Each row has a name. After each piece below comes the name of the row it's from, unless a question asks for something else. Each question is about the rows just above it.

z_71: [130 186 142 127]
z_497: [186 130 130 143]
z_519: [130 186 142 118]
[130 186 142 118] is in which row?
z_519
asked: [186 130]
z_497

z_209: [125 173 115  65 133 155 103 125 125 150]
z_950: [133 131 133 125 173 116  65 133 155 103]
z_922: [125 136 134 125 173 116  65 150 155 103]
Give the next entry after [125 173 115].
[65]
The next entry after [136 134 125 173 116  65]:
[150]
asked: [125 173 116  65 133 155 103]
z_950
What is the next entry after [115  65]?
[133]
asked: [133 125]
z_950
asked: [136 134 125 173]
z_922

z_723: [181 114  74 134  77 102  73 117  94 106 162 114 122 131  75 175  74 155
 117 141 105 165 100 141 104 150 132 109 129 174 168 161 144 122 112 150
 112 173  90  99 179 158 107 180  83 146 130  72]
z_153: [ 93 115 124 130 183 176 139  76  89 138 118  78 171 167 140 177 168 115
 164 179 112  75 127 135 140 133 168 107 133 172 144 170 128 176 153 124
 107  92 105  84 148  80  92 152  86  98  81 146]
z_191: [106  94 174  77 171  90 167 163 161 138 150  88 140 159 124 143  78 137
  89 153 155  74 168 109 110 145 121 135 102  76 108  98 116 168 146 109
 116 164 153 125 130  91 108  75 134  85 171 164]
z_68: [114 164 147 131 114 119  81 158  92  80 101 112 180 143 141 148  95 125
 126  99  89 124 131  87  99 137 101 113 177 159 120  94 154  89 177 121
 100 153 111  91 129  84 137  76 131 120  93 179]
z_680: [114 164 147 131 114 119  81 158  92  80 101 112 180 143 141 148  95 125
 126  99  89 124 131  87  99 137 101 113 177 159 120  94  72  89 177 121
 100 153 111  91 129  84 137  76 131 120  93 179]
z_729: [149  90  97 171  78 183 122 177 115  98  91 173  77 175 149 105 108 118
 147 144  90 169 176 104 129 126 113  99 134 139 156 141 127 168 165 146
  74 181 142  73 127 150 131 102 145 169  75 149]
z_661: [174 127 159 106 177 135 121 115  74 158 154  74  80 143 147  90  97 156
 108  94 174  77 147 175 117 122 126  80 130  88 122 128  97 184  86  80
  90  72 169 137 124  81 174 114  76 144 178 158]
z_182: [ 73 175  88 136 150 171 172 113 121 143 111 146 171 161 168 132 151 101
 180 140  99 138  91 160 159 146 147 155  96 111  74 118 127 119 144 175
 144 164  72  96 178  79  74 149  93  89 177  97]
asked: [108  94 174  77]
z_661
asked: [137  89 153 155]
z_191
Give the next entry after [138 150].
[88]

z_721: [153 131 131 150 126 138 145 113 161 127 116 126 133 121 127 103 138]
z_62: [108 126 125 110 130 120 113 140 101 127 139 130 124 134 129 150 119]
z_200: [142 130 114 127 124 145 108 125 130  85 126 143 128 114 156 115 116]
z_234: [119 127 122 116 128 128 112 135 110 114 134 134 125 128 137 139 118]
z_786: [143 130 119 132 125 142 117 123 136  96 124 138 129 116 149 113 121]
z_15: [117 126 145 134 132 110 155 128 134 180 128 110 130 143  94 137 145]
z_732: [153 131 131 150 126 138 145 113 161 127 115 126 133 120 128 101 138]
z_832: [141 130 123 134 126 138 125 123 139 109 123 134 129 119 140 114 126]
z_748: [113 126 141 127 132 111 145 132 124 169 131 114 128 140 101 143 139]
z_505: [113 126 141 127 132 111 145 161 113 169 131 114 128 142 101 143 139]
z_903: [143 130 119 119 125 142 106 123 136  96 124 138 129 116 149 113 121]
z_683: [ 96 126 138 143 129 123 153 120 149 157 121 117 132 133 109 119 143]
The row with [143 130 119 132 125 142 117 123 136  96 124 138 129 116 149 113 121] is
z_786
asked: [129 123 153 120 149]
z_683
asked: [153 131 131 150 126 138 145 113 161 127 115 126 133 120 128 101 138]
z_732
asked: [132 133 109]
z_683
The row with [142 106 123 136] is
z_903
asked: [113 126 141 127 132 111 145 161 113 169 131 114 128 142 101 143 139]
z_505

z_63: [153 141 114 133 143]
z_52: [103 169 132 133 118]
z_224: [141 119 132 133 105]
z_104: [141 119 139 133 134]
z_829: [ 92 103 172 145 141]
z_100: [160 145 103 172 198]
Give the next entry after [103 172 145].
[141]
The row with [103 169 132] is
z_52
asked: [141 119 139 133 134]
z_104

z_880: [ 87 119 121  80 152 169 115 101 121 101 146 114 148 133 137 112 131 127
 107 119 122 191 131]
z_594: [168 158 141 128 122 158 146 138 122 152 110 137 152 119 135 176 135 147
 120 126 111 158 111]
z_800: [106  98 142 116 112  63 123 158 118 113 152 137 110 110 137 136 136 139
 136 136 113  90 127]
z_810: [181 115 125 126 123 120 129 115 122 159 134 113 132 121 136 145 132  96
 165 165 137 174 105]
asked: [152 137 110 110 137]
z_800
Which row holds [128 122 158 146 138 122 152]?
z_594
Give the next entry after [110 137 152].
[119]
What is the next entry after [176 135]?
[147]
asked: [137 112]
z_880

